Below are the code and all the weights of a small trained network. Each question names an input and a target symbol and asks about switching units off, where a switched-off unit gives its printed mean instead of its output.

import numpy as np


def w(rows, s, z=0):
    codes = np.array(rows[::2]) - 128.0
    scale = np.full(codes.shape[1], s)
    scale[-1] = z or s
    return codes * scale


def f(y):
    return y / 2 * (1 + np.tanh(0.7978845608 * (y + 0.044715 * y**3)))


def softmax(a):
    e = np.exp(a - a.max(-1, keepdims=True))
    return e / e.sum(-1, keepdims=True)


def log_softmax(a):
    a = a - a.max(-1, keepdims=True)
    return a - np.log(np.exp(a).sum(-1, keepdims=True))


def net(x, mask):
    ids = ['βγζθσψ'.index(c) for c in x.split()]
    T = len(ids)
    res = E[ids] + P[:T]
    u = 0
    for l in range(3):
        q, k, v = (res @ M[l].T for M in (Q, K, V))
        z = softmax(np.where(np.tri(T) > 0, q @ k.T / 3**0.5, -1e9)) @ v
        res = res + np.where(mask[u], z, O[l][:, -1]) @ O[l][:, :-1]
        u += 1
        y = f(res @ A[l][:, :-1].T + A[l][:, -1])
        res = res + np.where(mask[u : u + 4], y, B[l][:, -1]) @ B[l][:, :-1]
        u += 4
    return log_softmax(res[-1] @ U[:, :-1].T + U[:, -1])


Q, K, V, O, A, B = {}, {}, {}, {}, {}, {}
E = w([
[149,111,152,103,117],'β',
[108,128,136,57,120],'γ',
[140,115,136,116,136],'ζ',
[124,198,186,154,173],'θ',
[168,152,190,6,71],'σ',
[106,108,123,109,144],'ψ',
],0.019)
P = w([
[99,133,116,188,71],'0',
[223,83,185,70,158],'1',
[75,159,64,126,244],'2',
[91,41,76,189,108],'3',
[247,68,129,112,118],'4',
[75,196,94,75,219],'5',
[109,43,104,170,72],'6',
],0.012)
Q[0] = w([
[224,131,31,174,69],'0.h1',
[122,138,46,115,163],'0.h1',
[250,45,164,88,254],'0.h1',
],0.0098)
K[0] = w([
[248,76,114,126,191],'0.h1',
[96,63,139,149,167],'0.h1',
[143,213,22,107,167],'0.h1',
],0.013)
V[0] = w([
[244,1,113,202,75],'0.h1',
[148,108,251,106,209],'0.h1',
[84,80,133,199,152],'0.h1',
],0.0082)
O[0] = w([
[68,43,230,91,71,2],'0.h1',
[116,32,84,253,184,189],'0.h1',
[91,122,186,48,193,34],'0.h1',
],0.0065,0.0076)
A[0] = w([
[175,155,94,58,255,75],'0.n1',
[87,86,180,187,86,112],'0.n2',
[126,186,207,215,135,179],'0.n3',
[185,197,142,71,126,9],'0.n4',
],0.0096,0.0014)
B[0] = w([
[174,169,207,183,83,255],'0.n1',
[162,252,99,170,92,140],'0.n2',
[143,2,57,11,63,153],'0.n3',
[80,71,78,240,202,205],'0.n4',
],0.0073,0.0094)
Q[1] = w([
[13,178,144,168,34],'1.h1',
[180,95,96,130,89],'1.h1',
[104,3,219,137,90],'1.h1',
],0.012)
K[1] = w([
[133,39,222,88,119],'1.h1',
[170,183,119,95,177],'1.h1',
[145,59,49,89,246],'1.h1',
],0.013)
V[1] = w([
[86,72,195,254,177],'1.h1',
[105,125,170,220,54],'1.h1',
[251,35,85,57,169],'1.h1',
],0.0082)
O[1] = w([
[129,173,127,1,81,116],'1.h1',
[103,110,137,164,77,255],'1.h1',
[218,182,29,111,195,125],'1.h1',
],0.0093,0.003)
A[1] = w([
[25,134,139,227,37,160],'1.n1',
[102,122,60,163,90,3],'1.n2',
[142,56,241,2,175,62],'1.n3',
[100,63,196,238,85,101],'1.n4',
],0.0083,0.0041)
B[1] = w([
[214,162,67,65,149,253],'1.n1',
[87,97,108,110,210,134],'1.n2',
[108,62,158,7,165,141],'1.n3',
[26,105,85,196,205,254],'1.n4',
],0.013,0.0052)
Q[2] = w([
[99,130,43,114,101],'2.h1',
[171,136,159,103,210],'2.h1',
[173,2,81,130,85],'2.h1',
],0.015)
K[2] = w([
[111,37,117,100,104],'2.h1',
[156,154,90,165,218],'2.h1',
[71,197,7,131,58],'2.h1',
],0.011)
V[2] = w([
[110,131,132,189,13],'2.h1',
[78,33,156,185,124],'2.h1',
[77,1,29,69,64],'2.h1',
],0.0086)
O[2] = w([
[98,147,146,237,200,2],'2.h1',
[189,159,189,89,117,111],'2.h1',
[205,71,71,254,57,180],'2.h1',
],0.007,0.0063)
A[2] = w([
[186,179,86,179,89,68],'2.n1',
[157,1,64,171,104,108],'2.n2',
[9,216,136,164,122,203],'2.n3',
[82,124,5,153,173,2],'2.n4',
],0.0097,0.0038)
B[2] = w([
[7,90,219,202,98,208],'2.n1',
[101,212,105,93,97,249],'2.n2',
[84,38,106,150,120,154],'2.n3',
[222,77,141,7,179,201],'2.n4',
],0.011,0.019)
U = w([
[186,100,37,91,52,153],'β',
[129,49,95,203,170,207],'γ',
[175,29,206,108,57,80],'ζ',
[144,254,168,131,174,101],'θ',
[90,191,48,187,79,179],'σ',
[22,116,162,70,128,3],'ψ',
],0.0055,0.0063)

Each question gives the input, a string of symbols that net reads in full, and the target symbol t.
The units are the heads (3 rows each of Q, K, V and O) and the neurons (one row each of A and B). Each row of codes is followed by its name. A weight is (code - 128) times the scale printed after its matrix; where a second scale follows, it is the last column's (O, A, B and U).
mask holds one flag per unit, layer by layer, with each layer's heads first. A switched-off unit (its flag False) gives its mean, the last column of its rows in O or B, instead of its output. The means were averaged over made-up inputs and are rounded, as every weight is.
A unit's drop is (log p(t) with every unit on - log p(t) with that unit switched off) / (log p(t) with every unit on - log p(t) with every unit switched off).
The circuit of an input: a set's keep is (log p(t) with only the set's units on - log p(t) with every unit switched off) / (log p(t) with every unit on - log p(t) with every unit switched off). Starting from the 12 units with the biggest drops (on a tie, the unit counted first), units are removed one at a time, each time the one whose removal leaves the highest keep (on an exact tie, the one counted first), for as long as the keep stays at least 0.8.
circuit, biggest first: the units of the circuit, biggest drop first
unit that matters most: the unit with the biggest drop
k most important neurons: the k neurons with the biggest drops, biggest first
k most important neurons of layer l: the k neurons of layer l with the biggest drops, biggest first
input θ γ θ σ σ β, target ψ: unit that matters most -> 0.n3
input σ σ σ σ θ, target σ: 2 most important neurons -> 0.n3; 0.n4
input σ σ γ θ, target β: 2 most important neurons -> 2.n4; 1.n1
input θ γ σ ζ, target β: circuit, biggest first -> 0.n1; 2.n4
input ψ σ θ, target ζ: 3 most important neurons -> 0.n1; 0.n4; 1.n3
input β γ β, target β: 2 most important neurons -> 0.n2; 1.n4
input β σ θ, target β: 2 most important neurons of layer 0 -> 0.n4; 0.n2
input θ ψ γ, target ψ: circuit, biggest first -> 0.n3; 2.h1; 0.n1; 1.h1
input γ σ γ, target θ: circuit, biggest first -> 2.h1; 0.n1; 1.h1; 0.h1
input γ σ ψ γ β, target ψ: circuit, biggest first -> 0.h1; 0.n1; 2.h1; 1.h1
input β θ σ θ β, target σ: 4 most important neurons -> 0.n4; 1.n1; 1.n4; 2.n2
input θ θ σ γ β γ, target ψ: circuit, biggest first -> 2.h1; 0.h1
input θ β γ β σ θ, target ψ: 3 most important neurons -> 0.n3; 0.n4; 2.n3
input σ β σ ψ ζ σ, target γ: 2 most important neurons -> 0.n4; 2.n2
input θ σ σ, target ψ: 3 most important neurons -> 0.n3; 0.n1; 0.n4
input ψ θ σ θ β σ, target ζ: 2 most important neurons -> 0.n1; 1.n3
input θ θ ζ σ ψ, target ζ: circuit, biggest first -> 1.h1; 2.n2; 1.n4
input σ ψ ζ β γ, target ζ: circuit, biggest first -> 0.n1; 1.h1; 0.h1; 2.n2
input ζ θ σ ζ γ, target σ: most important neuron -> 2.n4
input θ ψ ψ σ ζ, target ψ: 2 most important neurons -> 0.n1; 0.n3
input σ σ γ ψ ζ γ, target γ: 2 most important neurons -> 2.n2; 2.n3
input ζ ψ σ, target σ: 3 most important neurons of layer 2 -> 2.n4; 2.n1; 2.n2
input σ ζ β ζ σ β, target γ: circuit, biggest first -> 1.h1; 1.n4; 2.n3
input θ γ γ ψ β ζ, target ψ: unit that matters most -> 0.n3
input σ σ θ γ ψ, target θ: circuit, biggest first -> 0.h1; 2.h1; 0.n1
input γ σ ψ, target θ: 2 most important neurons -> 0.n4; 0.n1
input γ σ σ γ ψ, target σ: circuit, biggest first -> 2.n2; 2.h1; 0.n1
input γ ζ ζ σ σ σ, target θ: circuit, biggest first -> 2.h1; 0.n1; 1.h1; 2.n1
input σ β σ σ ζ σ ψ, target β: circuit, biggest first -> 1.n1
